Below are the code and all the weights of a small trained network. Each question names an input and a class and asks about switching units off, where a switched-off unit gives its printed mean instead of its output.

import numpy as np


def w(rows, s, z=0):
    codes = np.array(rows[::2]) - 128.0
    scale = np.full(codes.shape[1], s)
    scale[-1] = z or s
    return codes * scale


def f(y):
    return y / 2 * (1 + np.tanh(0.7978845608 * (y + 0.044715 * y**3)))


def log_softmax(a):
    a = a - a.max(-1, keepdims=True)
    return a - np.log(np.exp(a).sum(-1, keepdims=True))


def net(x, mask):
    res = np.array(x, float).reshape(1, 8) / 4 @ E
    y = f(res @ A[0][:, :-1].T + A[0][:, -1])
    res = res + np.where(mask, y, B[0][:, -1]) @ B[0][:, :-1]
    return log_softmax(res[-1] @ U[:, :-1].T + U[:, -1])


A, B = {}, {}
E = w([
[144,129,141,118,133,146,129,135,128,124],'x0',
[110,129,156,147,127,140,125,150,145,143],'x1',
[130,131,127,122,131,129,125,125,124,126],'x2',
[161,151,140,141,62,113,55,18,223,143],'x3',
[175,154,224,95,153,10,193,130,167,94],'x4',
[144,117,127,127,121,117,114,128,107,121],'x5',
[106,134,107,121,154,109,117,90,122,125],'x6',
[43,18,125,24,89,143,146,98,132,94],'x7',
],0.013)
A[0] = w([
[187,174,140,146,153,84,137,108,176,143,126],'neuron 0',
[139,172,162,118,100,96,98,115,148,93,113],'neuron 1',
[126,135,142,136,86,146,87,77,174,106,200],'neuron 2',
[152,146,128,107,131,118,143,100,76,142,107],'neuron 3',
[94,127,139,141,87,162,145,102,145,157,90],'neuron 4',
[93,149,132,122,218,113,191,215,24,119,167],'neuron 5',
[107,106,150,78,110,117,118,121,156,117,43],'neuron 6',
[78,26,171,23,77,124,134,99,173,118,74],'neuron 7',
[132,128,128,101,88,156,87,88,176,109,118],'neuron 8',
[125,159,83,112,59,149,120,144,170,115,117],'neuron 9',
[112,147,137,150,196,88,185,197,49,111,16],'neuron 10',
[75,86,84,103,102,216,110,140,68,160,159],'neuron 11',
[136,136,115,97,119,142,129,164,157,152,106],'neuron 12',
[134,105,178,94,152,78,173,126,130,132,127],'neuron 13',
[163,209,93,192,151,126,123,147,99,130,234],'neuron 14',
[132,134,147,123,75,152,76,76,151,119,28],'neuron 15',
[129,122,147,113,131,106,150,149,134,82,89],'neuron 16',
[128,148,60,184,100,232,60,114,116,147,17],'neuron 17',
[115,133,49,180,101,252,61,120,105,135,198],'neuron 18',
[146,87,146,123,112,144,116,137,111,143,168],'neuron 19',
[170,147,110,114,108,111,146,124,188,155,130],'neuron 20',
[151,168,159,149,142,109,114,127,125,141,104],'neuron 21',
[84,70,115,119,133,167,116,151,95,119,137],'neuron 22',
[133,144,122,146,151,143,117,125,111,119,112],'neuron 23',
[128,137,122,150,106,89,126,128,119,110,133],'neuron 24',
[116,138,111,101,109,141,139,147,109,113,139],'neuron 25',
[57,53,96,89,161,169,159,180,75,125,131],'neuron 26',
[170,227,83,230,178,145,118,161,70,141,24],'neuron 27',
[140,167,129,135,167,121,112,126,145,120,112],'neuron 28',
[116,120,165,97,136,82,180,146,130,117,8],'neuron 29',
[113,114,145,137,140,76,136,131,93,127,112],'neuron 30',
[76,91,74,119,167,184,167,157,112,97,119],'neuron 31',
[113,137,131,138,157,121,181,162,80,121,218],'neuron 32',
[162,127,95,91,115,130,160,132,114,162,122],'neuron 33',
],0.012)
B[0] = w([
[130,176,155,170,110,152,140,136,89,80,203],'neuron 0',
[139,158,127,152,95,117,133,137,136,106,169],'neuron 1',
[156,122,136,164,103,121,173,135,103,127,210],'neuron 2',
[87,112,158,142,94,143,127,202,132,151,134],'neuron 3',
[159,114,105,91,134,130,116,107,96,100,145],'neuron 4',
[132,48,78,77,150,156,135,114,157,189,244],'neuron 5',
[173,103,159,135,132,142,169,161,128,177,146],'neuron 6',
[135,52,79,110,152,145,142,134,166,230,220],'neuron 7',
[124,116,136,107,169,120,112,176,151,173,181],'neuron 8',
[128,97,138,103,147,115,104,118,113,115,154],'neuron 9',
[173,123,149,195,107,90,201,130,166,246,190],'neuron 10',
[102,184,163,156,104,112,70,128,106,52,223],'neuron 11',
[140,145,95,114,142,95,126,104,114,128,126],'neuron 12',
[142,87,102,139,123,108,116,123,131,189,184],'neuron 13',
[189,103,156,176,106,110,176,129,157,220,238],'neuron 14',
[66,107,81,89,155,139,117,118,143,116,162],'neuron 15',
[93,122,105,133,145,142,124,108,148,162,148],'neuron 16',
[192,115,139,188,115,89,248,139,167,246,200],'neuron 17',
[96,36,82,46,167,153,106,131,145,161,255],'neuron 18',
[108,155,111,148,148,121,128,69,122,113,150],'neuron 19',
[140,150,140,139,138,115,111,107,92,114,166],'neuron 20',
[112,152,114,152,109,90,173,107,109,100,164],'neuron 21',
[116,188,133,137,127,124,136,119,110,78,181],'neuron 22',
[135,109,137,121,135,108,118,138,129,159,139],'neuron 23',
[124,157,165,134,169,173,157,106,136,118,143],'neuron 24',
[124,137,143,148,139,127,102,107,137,113,145],'neuron 25',
[123,205,167,134,117,126,113,123,103,36,209],'neuron 26',
[55,82,86,40,159,149,53,120,122,76,214],'neuron 27',
[144,144,158,140,107,142,138,150,135,113,152],'neuron 28',
[99,107,119,75,160,167,75,155,126,110,151],'neuron 29',
[155,109,126,118,119,167,118,129,148,111,147],'neuron 30',
[134,174,145,146,105,107,104,142,112,87,185],'neuron 31',
[81,99,109,88,136,133,80,135,119,96,203],'neuron 32',
[111,137,140,147,146,121,119,94,153,127,133],'neuron 33',
],0.016,0.022)
U = w([
[53,111,31,76,182,136,88,153,157,157,251],'0',
[171,129,88,165,144,87,179,169,172,218,95],'1',
[104,255,147,192,101,75,106,132,89,71,67],'2',
],0.0095,0.0012)

Each question gives the input, the list of numbers given to net, and the class t.
The units are the neurons (one row each of A and B). Each row of codes is followed by its name. A weight is (code - 128) times the scale printed after its matrix; where a second scale follows, it is the last column's (A, B and U).
mask holds one flag per neuron, in row order. A switched-off neuron (its flag False) gives its mean, the last column of its row in B, instead of its output. The means were averaged over made-up inputs and are rounded, as every weight is.
A unit's drop is (log p(t) with every unit on - log p(t) with that unit switched off) / (log p(t) with every unit on - log p(t) with every unit switched off).
The circuit of an input: a set's keep is (log p(t) with only the set's units on - log p(t) with every unit switched off) / (log p(t) with every unit on - log p(t) with every unit switched off). Starting from the 12 units with the biggest drops (on a tie, the unit counted first), units are removed one at a time, each time the one whose removal leaves the highest keep (on an exact tie, the one counted first), for as long as the keep stays at least 0.8.
circuit, biggest first: the units of the circuit, biggest drop first
unit that matters most: the unit with the biggest drop
k most important neurons: the k neurons with the biggest drops, biggest first
drop of u: that unit's drop, to one decimal
input [-6,8,-2,-1,6,4,7,2], class 0: unit that matters most	neuron 14
input [7,-4,0,-1,-6,-2,1,4], class 2: circuit, biggest first	[neuron 11; neuron 26]
input [7,-4,7,-2,-2,4,7,6], class 2: circuit, biggest first	[neuron 26; neuron 11]
input [4,-5,7,4,0,-2,7,0], class 1: 3 most important neurons	[neuron 11; neuron 27; neuron 26]
input [6,-8,3,-4,0,5,-3,1], class 2: circuit, biggest first	[neuron 18; neuron 7]
input [7,-6,4,0,-1,-3,-7,-4], class 0: 4 most important neurons	[neuron 27; neuron 10; neuron 17; neuron 2]
input [3,2,8,3,-6,-1,8,-1], class 1: 2 most important neurons	[neuron 17; neuron 27]
input [0,7,-8,-7,-4,-7,3,7], class 2: 2 most important neurons	[neuron 26; neuron 11]
input [3,-7,6,2,-3,3,-3,-1], class 1: 3 most important neurons	[neuron 27; neuron 32; neuron 17]
input [4,3,-1,2,5,5,4,8], class 1: 4 most important neurons	[neuron 27; neuron 18; neuron 6; neuron 32]
input [6,-5,6,0,-3,8,0,-5], class 0: 4 most important neurons	[neuron 27; neuron 10; neuron 18; neuron 2]
input [0,6,2,2,-4,3,3,0], class 1: 4 most important neurons	[neuron 27; neuron 17; neuron 32; neuron 5]
input [-4,8,-6,-1,6,-1,-7,2], class 0: 2 most important neurons	[neuron 14; neuron 17]
input [-1,4,-1,-5,-6,8,6,4], class 2: circuit, biggest first	[neuron 26]
input [-5,-3,5,-8,0,-6,-4,3], class 2: 2 most important neurons	[neuron 26; neuron 18]
input [-2,-8,-7,3,3,3,-1,5], class 1: 2 most important neurons	[neuron 27; neuron 18]
input [4,4,2,-4,-7,-1,-5,-8], class 0: 2 most important neurons	[neuron 27; neuron 18]
input [6,1,8,-5,-1,0,-1,1], class 2: 2 most important neurons	[neuron 26; neuron 7]
input [5,6,-6,-7,-3,6,0,2], class 2: drop of neuron 26	0.4
input [3,-2,-6,-4,8,-2,3,1], class 0: circuit, biggest first	[neuron 29]
input [-8,-1,4,1,4,1,-6,-3], class 2: drop of neuron 29	0.0
input [-1,-5,-1,6,4,3,8,4], class 1: drop of neuron 27	0.1
